Below is a small trained network, with its code and all its weights. Each question gives an input and a target symbol and asks what happens when units are switched off, that is, made to give their printed mean instead of their output.

import numpy as np


def w(rows, s, z=0):
    codes = np.array(rows[::2]) - 128.0
    scale = np.full(codes.shape[1], s)
    scale[-1] = z or s
    return codes * scale


def f(y):
    return np.maximum(y, 0)


def softmax(a):
    e = np.exp(a - a.max(-1, keepdims=True))
    return e / e.sum(-1, keepdims=True)


def log_softmax(a):
    a = a - a.max(-1, keepdims=True)
    return a - np.log(np.exp(a).sum(-1, keepdims=True))


def net(x, mask):
    ids = ['ΘΛΞΣαβγδεημπτψω'.index(c) for c in x.split()]
    T = len(ids)
    res = E[ids] + P[:T]
    u = 0
    for l in range(3):
        q, k, v = (res @ M[l].T for M in (Q, K, V))
        z = softmax(np.where(np.tri(T) > 0, q @ k.T / 2**0.5, -1e9)) @ v
        res = res + np.where(mask[u], z, O[l][:, -1]) @ O[l][:, :-1]
        u += 1
        y = f(res @ A[l][:, :-1].T + A[l][:, -1])
        res = res + np.where(mask[u : u + 4], y, B[l][:, -1]) @ B[l][:, :-1]
        u += 4
    return log_softmax(res[-1] @ U[:, :-1].T + U[:, -1])


Q, K, V, O, A, B = {}, {}, {}, {}, {}, {}
E = w([
[125,202,136,175,184,116,89,98,120,174,125],'Θ',
[216,144,214,81,26,96,125,43,151,116,80],'Λ',
[85,164,153,135,96,145,190,127,117,132,166],'Ξ',
[95,137,152,108,161,71,185,56,127,110,121],'Σ',
[109,173,163,75,108,83,125,156,189,143,32],'α',
[63,201,123,152,83,104,125,191,109,176,122],'β',
[137,156,176,105,226,149,159,78,226,101,107],'γ',
[196,105,102,45,154,91,163,184,152,118,99],'δ',
[129,85,177,145,203,81,105,166,111,42,126],'ε',
[151,191,102,150,119,196,186,133,101,77,145],'η',
[133,123,115,112,212,208,140,125,133,65,125],'μ',
[124,132,62,86,91,120,212,163,101,77,129],'π',
[166,177,93,135,154,66,174,129,187,75,70],'τ',
[234,109,94,161,196,190,111,177,183,121,177],'ψ',
[64,220,114,126,175,152,104,250,192,110,55],'ω',
],0.023)
P = w([
[188,199,211,93,82,114,85,59,154,75,245],'0',
[173,182,199,80,99,117,111,66,143,87,193],'1',
[163,171,191,83,100,129,121,93,145,98,164],'2',
[154,172,183,99,112,135,129,118,146,106,145],'3',
[146,158,172,109,124,138,138,130,146,119,131],'4',
[137,146,160,120,133,142,146,149,152,130,114],'5',
[133,131,147,131,146,140,159,158,147,138,105],'6',
[122,119,130,139,158,142,167,168,149,152,91],'7',
[120,108,122,149,169,141,178,187,146,161,77],'8',
[112,93,105,157,181,149,187,203,155,168,64],'9',
[100,86,100,163,187,146,197,218,152,182,44],'10',
[100,75,94,184,199,149,204,239,153,187,44],'11',
],0.012)
Q[0] = w([
[104,192,182,122,185,106,252,147,171,107,172],'L0H1',
[131,120,180,124,146,126,124,157,95,126,111],'L0H1',
],0.012)
K[0] = w([
[99,43,61,254,195,154,197,188,110,142,54],'L0H1',
[156,122,161,129,121,146,196,88,93,209,33],'L0H1',
],0.0089)
V[0] = w([
[191,111,76,110,158,94,3,200,56,31,96],'L0H1',
[151,166,222,212,70,36,104,84,25,17,196],'L0H1',
],0.0042)
O[0] = w([
[172,121,169,91,230,158,255,208,88,213,167,252],'L0H1',
[132,191,102,103,121,115,120,172,70,183,66,204],'L0H1',
],0.0093,0.0033)
A[0] = w([
[187,85,178,76,177,136,101,99,141,131,84,199],'L0N1',
[67,138,68,236,1,93,117,136,163,166,187,3],'L0N2',
[172,222,62,195,154,225,179,59,142,127,109,244],'L0N3',
[39,109,193,61,142,228,239,20,123,163,250,96],'L0N4',
],0.0051,0.0021)
B[0] = w([
[178,238,158,199,138,146,101,186,161,155,196,255],'L0N1',
[164,140,172,169,88,109,88,180,168,145,240,147],'L0N2',
[129,72,134,188,74,154,94,174,94,149,71,246],'L0N3',
[74,204,143,167,44,255,158,203,168,59,127,247],'L0N4',
],0.0099,0.0056)
Q[1] = w([
[118,216,148,188,147,184,221,190,54,2,82],'L1H1',
[136,73,220,115,158,58,47,182,82,68,113],'L1H1',
],0.0082)
K[1] = w([
[109,40,37,204,197,115,187,211,150,155,50],'L1H1',
[107,139,194,93,125,113,184,192,85,254,99],'L1H1',
],0.0078)
V[1] = w([
[159,186,159,89,176,97,115,106,221,255,112],'L1H1',
[111,109,143,66,45,188,99,154,72,181,234],'L1H1',
],0.0053)
O[1] = w([
[118,161,22,204,94,36,190,33,240,99,81,112],'L1H1',
[48,125,147,255,141,182,238,81,238,191,250,5],'L1H1',
],0.0079,0.0019)
A[1] = w([
[254,114,238,114,91,156,153,147,141,163,114,28],'L1N1',
[127,117,176,144,136,109,146,167,111,132,107,189],'L1N2',
[149,123,92,92,123,79,89,148,187,181,131,253],'L1N3',
[60,126,143,142,92,148,127,136,176,94,121,44],'L1N4',
],0.0067,0.002)
B[1] = w([
[115,73,102,87,139,105,152,21,84,144,96,251],'L1N1',
[58,169,85,125,25,152,108,53,119,143,183,223],'L1N2',
[76,183,149,190,142,167,193,120,87,132,141,156],'L1N3',
[170,117,133,84,142,46,164,89,1,102,107,186],'L1N4',
],0.011)
Q[2] = w([
[13,130,183,156,211,243,177,105,95,66,199],'L2H1',
[126,46,94,165,137,93,89,106,229,184,255],'L2H1',
],0.0064)
K[2] = w([
[37,21,37,162,108,177,151,222,169,138,169],'L2H1',
[167,230,168,136,2,150,126,80,168,167,226],'L2H1',
],0.0048)
V[2] = w([
[48,151,229,108,254,131,115,78,158,72,112],'L2H1',
[198,112,161,229,103,168,96,94,71,162,73],'L2H1',
],0.0063)
O[2] = w([
[39,37,157,232,190,2,109,96,138,41,62,165],'L2H1',
[144,60,211,188,195,70,143,172,76,191,20,251],'L2H1',
],0.0084,0.0023)
A[2] = w([
[76,146,149,129,17,138,175,203,89,168,114,247],'L2N1',
[1,211,121,135,196,108,17,245,196,203,150,62],'L2N2',
[211,167,125,245,227,106,32,84,86,215,100,203],'L2N3',
[60,139,122,63,48,11,124,178,73,146,166,117],'L2N4',
],0.0059,0.0016)
B[2] = w([
[152,148,169,122,191,124,116,124,222,130,162,250],'L2N1',
[168,115,160,154,78,141,149,126,2,49,229,148],'L2N2',
[100,16,63,64,105,162,91,197,148,135,136,189],'L2N3',
[137,120,74,184,151,101,75,35,91,134,36,201],'L2N4',
],0.01,0.012)
U = w([
[199,169,134,105,103,137,100,174,97,112,89,81],'Θ',
[96,139,109,57,105,176,101,90,128,105,186,136],'Λ',
[113,104,152,95,141,95,116,149,152,117,167,181],'Ξ',
[47,95,159,143,106,153,192,111,77,143,154,77],'Σ',
[198,110,125,128,118,96,237,158,121,114,156,133],'α',
[88,129,41,105,212,114,78,64,64,165,155,85],'β',
[180,140,129,197,96,128,112,127,111,152,161,125],'γ',
[154,92,152,130,147,133,71,89,198,93,133,114],'δ',
[102,137,114,102,14,130,180,158,82,56,141,98],'ε',
[3,187,99,180,124,175,117,159,206,171,75,210],'η',
[150,110,111,161,102,128,134,125,165,97,141,150],'μ',
[56,128,110,148,38,135,116,186,134,160,141,254],'π',
[118,93,129,117,35,117,155,102,106,147,133,112],'τ',
[132,131,191,93,154,115,94,165,142,186,142,151],'ψ',
[182,88,75,172,160,164,120,92,137,137,153,49],'ω',
],0.007,0.005)

Each question gives the input, a string of symbols that net reads in full, and the target symbol t.
The units are the heads (2 rows each of Q, K, V and O) and the neurons (one row each of A and B). Each row of codes is followed by its name. A weight is (code - 128) times the scale printed after its matrix; where a second scale follows, it is the last column's (O, A, B and U).
mask holds one flag per unit, layer by layer, with each layer's heads first. A switched-off unit (its flag False) gives its mean, the last column of its rows in O or B, instead of its output. The means were averaged over made-up inputs and are rounded, as every weight is.
A unit's drop is (log p(t) with every unit on - log p(t) with that unit switched off) / (log p(t) with every unit on - log p(t) with every unit switched off).
The circuit of an input: a set's keep is (log p(t) with only the set's units on - log p(t) with every unit switched off) / (log p(t) with every unit on - log p(t) with every unit switched off). Starting from the 12 units with the biggest drops (on a tie, the unit counted first), units are removed one at a time, each time the one whose removal leaves the highest keep (on an exact tie, the one counted first), for as long as the keep stays at least 0.8.
circuit, biggest first: the units of the circuit, biggest drop first
most important unit: the unit with the biggest drop
k most important neurons: the k neurons with the biggest drops, biggest first
k most important neurons of layer l: the k neurons of layer l with the biggest drops, biggest first
input ε μ Ξ, target Σ: 2 most important neurons : (L1N4; L0N4)
input δ μ η γ μ γ α π Σ, target Λ: most important unit : L2H1
input τ Θ π, target Θ: 2 most important neurons : (L0N3; L0N4)
input ε π β ε ω ε π Ξ μ ε, target Λ: 2 most important neurons of layer 0 : (L0N1; L0N3)
input Ξ α Θ ε, target β: circuit, biggest first : (L0H1; L0N4; L2N4; L1N2)
input Ξ ψ α ω ε π μ, target Λ: circuit, biggest first : (L0N1; L1N4; L2H1; L0H1)
input Ξ Ξ ε π ε ε π, target Λ: circuit, biggest first : (L2H1; L1H1; L0N1; L2N1)
input Ξ δ δ, target α: circuit, biggest first : (L1H1; L1N2; L2N4; L0N3)
input Σ Σ ε Ξ μ ε ω Σ, target ε: circuit, biggest first : (L0N4; L0H1; L1N4)
input ω β μ, target ε: 2 most important neurons : (L0N4; L0N1)
input Ξ ε ε ε η Σ, target ψ: circuit, biggest first : (L0N3; L2H1; L1H1; L2N1)
input ψ ε τ ε Ξ ε ε δ ε ε η ε, target ψ: circuit, biggest first : (L0N3; L2H1; L0N1; L1H1)
input ψ π ε Ξ Ξ, target η: 4 most important neurons : (L2N1; L1N1; L2N2; L2N4)
input Σ ε Ξ ε Ξ τ α Ξ ε Ξ μ, target Σ: most important unit : L0H1
input ε ε Ξ Ξ ε ω η, target ε: circuit, biggest first : (L0H1; L0N4; L1N4; L1H1)
input γ ε Ξ Ξ ε γ, target η: circuit, biggest first : (L0H1; L0N3; L1N4; L1H1)
input γ μ μ μ π π ε μ γ γ, target Σ: 2 most important neurons : (L0N4; L0N3)
input ε ε μ η, target Σ: circuit, biggest first : (L1H1; L1N1; L0N3)
input Θ μ μ ω Ξ ε Λ Σ, target η: 2 most important neurons of layer 1 : (L1N1; L1N4)
input ε π ε ψ μ ε ε γ τ Ξ, target Θ: circuit, biggest first : (L1H1; L2H1)
input Ξ ε η ε, target ψ: most important unit : L0N3
input ε Ξ μ δ η τ ε Ξ β ψ Ξ γ, target α: circuit, biggest first : (L1N4; L0H1; L0N4; L2H1)
input γ μ Σ ε π ε μ, target Λ: circuit, biggest first : (L0N1; L1H1; L0H1; L2H1)
input Ξ τ ε δ μ γ ε ε Ξ, target η: 2 most important neurons : (L2N1; L0N4)
input ε Σ μ γ τ Ξ γ, target Θ: 2 most important neurons : (L0N4; L0N1)
